Here is a tiny trained network, its code and every weight. The questions are about switching its units off for an input and a class, where a switched-off unit gives its printed mean instead of its output.

import numpy as np


def w(rows, s, z=0):
    codes = np.array(rows[::2]) - 128.0
    scale = np.full(codes.shape[1], s)
    scale[-1] = z or s
    return codes * scale


def f(y):
    return y / 2 * (1 + np.tanh(0.7978845608 * (y + 0.044715 * y**3)))


def log_softmax(a):
    a = a - a.max(-1, keepdims=True)
    return a - np.log(np.exp(a).sum(-1, keepdims=True))


def net(x, mask):
    res = np.array(x, float).reshape(1, 7) / 4 @ E
    y = f(res @ A[0][:, :-1].T + A[0][:, -1])
    res = res + np.where(mask, y, B[0][:, -1]) @ B[0][:, :-1]
    return log_softmax(res[-1] @ U[:, :-1].T + U[:, -1])


A, B = {}, {}
E = w([
[116,117,129,122,130,123,122,117,124],'x0',
[136,135,117,134,124,128,154,139,121],'x1',
[128,134,117,133,127,125,140,137,123],'x2',
[119,114,148,247,106,248,143,21,109],'x3',
[134,140,124,122,124,143,131,131,128],'x4',
[17,146,157,136,222,161,199,158,219],'x5',
[61,227,242,137,127,99,126,143,35],'x6',
],0.011)
A[0] = w([
[168,107,96,35,148,78,96,166,124,177],'neuron 0',
[180,92,133,151,25,150,82,54,18,179],'neuron 1',
[143,70,64,135,168,172,139,126,254,195],'neuron 2',
[82,162,199,241,155,205,167,63,147,140],'neuron 3',
[81,162,110,31,219,72,163,196,211,161],'neuron 4',
[17,193,249,148,133,123,177,126,74,122],'neuron 5',
[239,76,100,14,34,57,96,169,135,254],'neuron 6',
[218,54,40,146,85,133,87,83,139,168],'neuron 7',
[131,187,161,28,89,56,102,196,81,152],'neuron 8',
[147,199,209,112,100,69,116,126,23,164],'neuron 9',
],0.0072,0.0066)
B[0] = w([
[72,63,78,91,175,101,109,175,79,200],'neuron 0',
[207,210,161,163,36,83,107,134,90,216],'neuron 1',
[94,21,157,130,106,193,239,95,154,205],'neuron 2',
[152,79,61,188,140,230,94,186,91,208],'neuron 3',
[100,123,215,61,160,118,163,180,214,218],'neuron 4',
[160,126,137,125,199,131,1,227,102,204],'neuron 5',
[153,69,33,67,188,159,93,134,26,251],'neuron 6',
[215,82,78,114,119,163,117,100,143,204],'neuron 7',
[46,209,90,92,169,93,154,101,109,205],'neuron 8',
[49,227,162,166,126,75,111,115,65,199],'neuron 9',
],0.0085,0.018)
U = w([
[150,74,71,103,189,150,51,171,58,250],'0',
[69,203,101,85,134,49,121,68,47,102],'1',
[87,65,166,26,130,110,186,120,175,71],'2',
[94,181,191,86,176,80,85,170,182,50],'3',
[222,119,108,149,23,145,128,21,127,148],'4',
[154,196,185,206,2,103,94,129,75,39],'5',
[61,85,121,240,126,189,184,61,171,121],'6',
],0.0079,0.0023)

Each question gives the input, the list of numbers given to net, and the class t.
The units are the neurons (one row each of A and B). Each row of codes is followed by its name. A weight is (code - 128) times the scale printed after its matrix; where a second scale follows, it is the last column's (A, B and U).
mask holds one flag per neuron, in row order. A switched-off neuron (its flag False) gives its mean, the last column of its row in B, instead of its output. The means were averaged over made-up inputs and are rounded, as every weight is.
A unit's drop is (log p(t) with every unit on - log p(t) with that unit switched off) / (log p(t) with every unit on - log p(t) with every unit switched off).
The circuit of an input: a set's keep is (log p(t) with only the set's units on - log p(t) with every unit switched off) / (log p(t) with every unit on - log p(t) with every unit switched off). Starting from all 10 units, units are removed one at a time, each time the one whose removal leaves the highest keep (on an exact tie, the one counted first), for as long as the keep stays at least 0.8.
circuit, biggest first: the units of the circuit, biggest drop first
top k neurons: the k neurons with the biggest drops, biggest first
drop of u: that unit's drop, to one decimal
input [-1,-1,1,0,3,1,0], class 2: circuit, biggest first : neuron 6; neuron 5
input [3,0,6,4,6,2,-1], class 6: circuit, biggest first : neuron 6
input [7,-7,8,-7,-8,3,1], class 3: top 2 neurons : neuron 4; neuron 2
input [-6,2,8,-3,-4,1,6], class 3: top 2 neurons : neuron 5; neuron 6
input [5,-5,-7,1,8,-6,-8], class 4: top 3 neurons : neuron 1; neuron 5; neuron 7
input [6,-1,5,7,-7,1,0], class 6: top 2 neurons : neuron 6; neuron 0
input [-6,-6,6,0,7,0,8], class 1: top 2 neurons : neuron 9; neuron 4
input [-4,4,-7,-7,6,2,6], class 3: top 2 neurons : neuron 4; neuron 5
input [-7,1,5,5,-1,0,2], class 5: top 2 neurons : neuron 6; neuron 0
input [-3,-7,-6,6,5,-8,-4], class 4: drop of neuron 1 : 0.0
input [6,6,5,6,8,-1,-7], class 4: drop of neuron 7 : 0.1
input [-6,2,1,-2,-2,1,3], class 3: drop of neuron 6 : 0.2
input [2,-5,-8,-3,-2,8,0], class 2: top 3 neurons : neuron 2; neuron 9; neuron 1
input [-6,1,7,-1,6,8,-7], class 2: circuit, biggest first : neuron 4
